Below are the code and all the weights of a small trained network. Each question names an input and a target symbol and asks about switching units off, where a switched-off unit gives its printed mean instead of its output.

import numpy as np


def w(rows, s, z=0):
    codes = np.array(rows[::2]) - 128.0
    scale = np.full(codes.shape[1], s)
    scale[-1] = z or s
    return codes * scale


def norm(h):
    return h / np.sqrt((h * h).mean(-1, keepdims=True) + 1e-5)


def f(y):
    return np.maximum(y, 0)


def softmax(a):
    e = np.exp(a - a.max(-1, keepdims=True))
    return e / e.sum(-1, keepdims=True)


def log_softmax(a):
    a = a - a.max(-1, keepdims=True)
    return a - np.log(np.exp(a).sum(-1, keepdims=True))


def net(x, mask):
    ids = ['βδζηθλπψω'.index(c) for c in x.split()]
    T = len(ids)
    res = E[ids] + P[:T]
    u = 0
    for l in range(2):
        r = norm(res)
        for j in range(3):
            rows = slice(2 * j, 2 * j + 2)
            q, k, v = (r @ M[l][rows].T for M in (Q, K, V))
            z = softmax(np.where(np.tri(T) > 0, q @ k.T / 2**0.5, -1e9)) @ v
            o = O[l][rows]
            res = res + np.where(mask[u + j], z, o[:, -1]) @ o[:, :-1]
        u += 3
        y = f(norm(res) @ A[l][:, :-1].T + A[l][:, -1])
        res = res + np.where(mask[u : u + 4], y, B[l][:, -1]) @ B[l][:, :-1]
        u += 4
    return log_softmax(norm(res)[-1] @ U[:, :-1].T + U[:, -1])


Q, K, V, O, A, B = {}, {}, {}, {}, {}, {}
E = w([
[163,8,5],'β',
[113,100,79],'δ',
[116,97,162],'ζ',
[95,131,169],'η',
[62,112,175],'θ',
[84,171,104],'λ',
[59,207,218],'π',
[115,94,167],'ψ',
[110,105,163],'ω',
],0.012)
P = w([
[212,2,173],'0',
[174,30,142],'1',
[146,45,129],'2',
[122,57,120],'3',
[99,71,113],'4',
[81,83,113],'5',
[77,101,110],'6',
[53,131,109],'7',
[57,138,114],'8',
],0.004)
Q[0] = w([
[237,152,167],'L0H0',
[97,124,112],'L0H0',
[174,142,17],'L0H1',
[253,121,48],'L0H1',
[29,120,109],'L0H2',
[102,207,165],'L0H2',
],0.013)
K[0] = w([
[174,77,219],'L0H0',
[77,249,157],'L0H0',
[122,64,152],'L0H1',
[205,19,208],'L0H1',
[34,241,24],'L0H2',
[95,110,158],'L0H2',
],0.011)
V[0] = w([
[152,190,121],'L0H0',
[142,89,226],'L0H0',
[147,197,156],'L0H1',
[161,254,227],'L0H1',
[222,134,134],'L0H2',
[75,160,145],'L0H2',
],0.0086)
O[0] = w([
[36,137,208,103],'L0H0',
[229,190,1,110],'L0H0',
[246,74,154,120],'L0H1',
[172,196,216,118],'L0H1',
[57,217,103,1],'L0H2',
[218,68,128,207],'L0H2',
],0.0045,0.0061)
A[0] = w([
[128,64,168,158],'L0N0',
[2,172,79,154],'L0N1',
[140,66,63,254],'L0N2',
[105,114,77,139],'L0N3',
],0.01,0.0032)
B[0] = w([
[183,90,89,248],'L0N0',
[61,126,210,180],'L0N1',
[79,164,165,253],'L0N2',
[3,165,75,169],'L0N3',
],0.0072,0.0057)
Q[1] = w([
[110,82,185],'L1H0',
[100,216,1],'L1H0',
[116,198,170],'L1H1',
[36,128,146],'L1H1',
[102,137,140],'L1H2',
[179,168,32],'L1H2',
],0.008)
K[1] = w([
[41,115,98],'L1H0',
[254,165,175],'L1H0',
[156,123,128],'L1H1',
[210,240,123],'L1H1',
[136,83,84],'L1H2',
[160,174,158],'L1H2',
],0.0073)
V[1] = w([
[104,72,15],'L1H0',
[145,100,156],'L1H0',
[195,31,22],'L1H1',
[2,175,193],'L1H1',
[150,235,183],'L1H2',
[159,168,81],'L1H2',
],0.0064)
O[1] = w([
[139,69,4,220],'L1H0',
[72,176,168,132],'L1H0',
[191,53,111,41],'L1H1',
[168,174,184,252],'L1H1',
[146,140,105,14],'L1H2',
[153,165,10,19],'L1H2',
],0.0037,0.0026)
A[1] = w([
[46,42,126,117],'L1N0',
[64,96,101,96],'L1N1',
[164,187,121,58],'L1N2',
[254,66,129,4],'L1N3',
],0.0073,0.0011)
B[1] = w([
[173,80,139,254],'L1N0',
[194,176,193,189],'L1N1',
[255,52,153,142],'L1N2',
[46,204,138,165],'L1N3',
],0.0091,0.0058)
U = w([
[83,84,46,167],'β',
[2,101,181,196],'δ',
[103,152,84,60],'ζ',
[211,131,75,32],'η',
[167,27,138,181],'θ',
[134,114,114,2],'λ',
[187,165,224,211],'π',
[138,142,75,60],'ψ',
[116,149,64,84],'ω',
],0.013,0.0049)

Each question gives the input, a string of symbols that net reads in full, and the target symbol t.
The units are the heads (2 rows each of Q, K, V and O) and the neurons (one row each of A and B). Each row of codes is followed by its name. A weight is (code - 128) times the scale printed after its matrix; where a second scale follows, it is the last column's (O, A, B and U).
mask holds one flag per unit, layer by layer, with each layer's heads first. A switched-off unit (its flag False) gives its mean, the last column of its rows in O or B, instead of its output. The means were averaged over made-up inputs and are rounded, as every weight is.
A unit's drop is (log p(t) with every unit on - log p(t) with that unit switched off) / (log p(t) with every unit on - log p(t) with every unit switched off).
The circuit of an input: a set's keep is (log p(t) with only the set's units on - log p(t) with every unit switched off) / (log p(t) with every unit on - log p(t) with every unit switched off). Starting from the 12 units with the biggest drops (on a tie, the unit counted first), units are removed one at a time, each time the one whose removal leaves the highest keep (on an exact tie, the one counted first), for as long as the keep stays at least 0.8.
units of the circuit, in order: the units of the circuit, biggest drop first
k most important neurons: the k neurons with the biggest drops, biggest first
k most important neurons of layer l: the k neurons of layer l with the biggest drops, biggest first
which heads matter: for each layer, one digit per head in row order, 1 if its drop is at least 0.15 and else 0, layers parted by /
input θ δ ω, target δ: units of the circuit, in order : (L0H1 L0H2)
input π λ δ δ, target δ: 2 most important neurons of layer 0 : (L0N2 L0N3)
input ψ λ ζ π, target θ: 2 most important neurons : (L0N1 L1N3)
input θ δ ζ, target δ: 2 most important neurons : (L0N2 L0N3)
input δ π η π β ψ π ζ, target π: units of the circuit, in order : (L0H1)
input λ θ ω λ ω π λ η, target θ: units of the circuit, in order : (L0H2 L0N0)
input π π π λ π π λ, target π: which heads matter : 111 / 000
input π θ ζ π δ ω, target δ: which heads matter : 110 / 110
input π η π θ θ, target π: which heads matter : 010 / 100
input θ ω η, target η: which heads matter : 111 / 000
input π π β, target β: which heads matter : 111 / 000
input ω π π β, target β: 2 most important neurons of layer 0 : (L0N3 L0N2)
input η δ ψ, target δ: 2 most important neurons : (L0N2 L0N0)
input δ π ω, target π: units of the circuit, in order : (L0H1 L1N3)
input π π π δ η λ, target θ: units of the circuit, in order : (L0H2)
input ω ω β π ω, target π: 2 most important neurons : (L0N3 L1N3)
input π δ ζ, target δ: 3 most important neurons of layer 1 : (L1N3 L1N1 L1N0)
input π ζ β ζ, target β: which heads matter : 111 / 110
input η η π π β ω θ θ, target β: 3 most important neurons of layer 0 : (L0N1 L0N2 L0N0)
input β π π η π δ π λ λ, target π: units of the circuit, in order : (L1N1)
